[[124 125 123 123 123 124 123 122 124 125 125 123 125]
 [137 115 114 144 141 150 139 117 115 131 140 117 145]
 [137 115 114 145 142 151 139 116 115 132 140 117 146]]
:
[[125 124 125 123 123 123 124 123 122 124 125 125 123]
 [145 137 115 114 144 141 150 139 117 115 131 140 117]
 [146 137 115 114 145 142 151 139 116 115 132 140 117]]

[[112 125]
 [133 149]
 [130 103]]
:
[[125 112]
 [149 133]
 [103 130]]

[[129 118 143 118 129 116 118 128 142]
 [129 146 107 145 129 149 145 129 107]
 [127 111 148 111 127 108 112 126 147]
 [129 109 152 109 129 105 110 127 151]]
:
[[142 129 118 143 118 129 116 118 128]
 [107 129 146 107 145 129 149 145 129]
 [147 127 111 148 111 127 108 112 126]
 [151 129 109 152 109 129 105 110 127]]

[[114 111 119 101 156 119 129 124 150 155 127]
 [143 148 141 129 144 104 144 112 117 113 124]]
:
[[127 114 111 119 101 156 119 129 124 150 155]
 [124 143 148 141 129 144 104 144 112 117 113]]

[[154 116 102 126 144 128 140 120 133 135]
 [109 127 112 112 116 141 123 102 116 129]
 [109 134 116 122 107 139 119 111 118 131]
 [109 125 112 114 114 142 122 105 113 130]
 [155 120 102 120 147 127 142 119 126 134]
 [122 158 133 116 119 144 135 129 127 113]
 [154 115 101 128 146 125 139 121 133 133]
 [110 131 115 123 109 139 117 109 117 131]]
:
[[135 154 116 102 126 144 128 140 120 133]
 [129 109 127 112 112 116 141 123 102 116]
 [131 109 134 116 122 107 139 119 111 118]
 [130 109 125 112 114 114 142 122 105 113]
 [134 155 120 102 120 147 127 142 119 126]
 [113 122 158 133 116 119 144 135 129 127]
 [133 154 115 101 128 146 125 139 121 133]
 [131 110 131 115 123 109 139 117 109 117]]

[[139 120 120 140 122 139 142 139 122 120 122 139 122 122 139]
 [130 118 117 130 118 130 104 130 119 116 120 130 117 120 130]
 [123 137 137 122 135 123 114 123 135 137 134 123 135 134 123]
 [129 136 136 129 134 129 114 129 134 136 134 129 134 134 129]]
:
[[139 139 120 120 140 122 139 142 139 122 120 122 139 122 122]
 [130 130 118 117 130 118 130 104 130 119 116 120 130 117 120]
 [123 123 137 137 122 135 123 114 123 135 137 134 123 135 134]
 [129 129 136 136 129 134 129 114 129 134 136 134 129 134 134]]
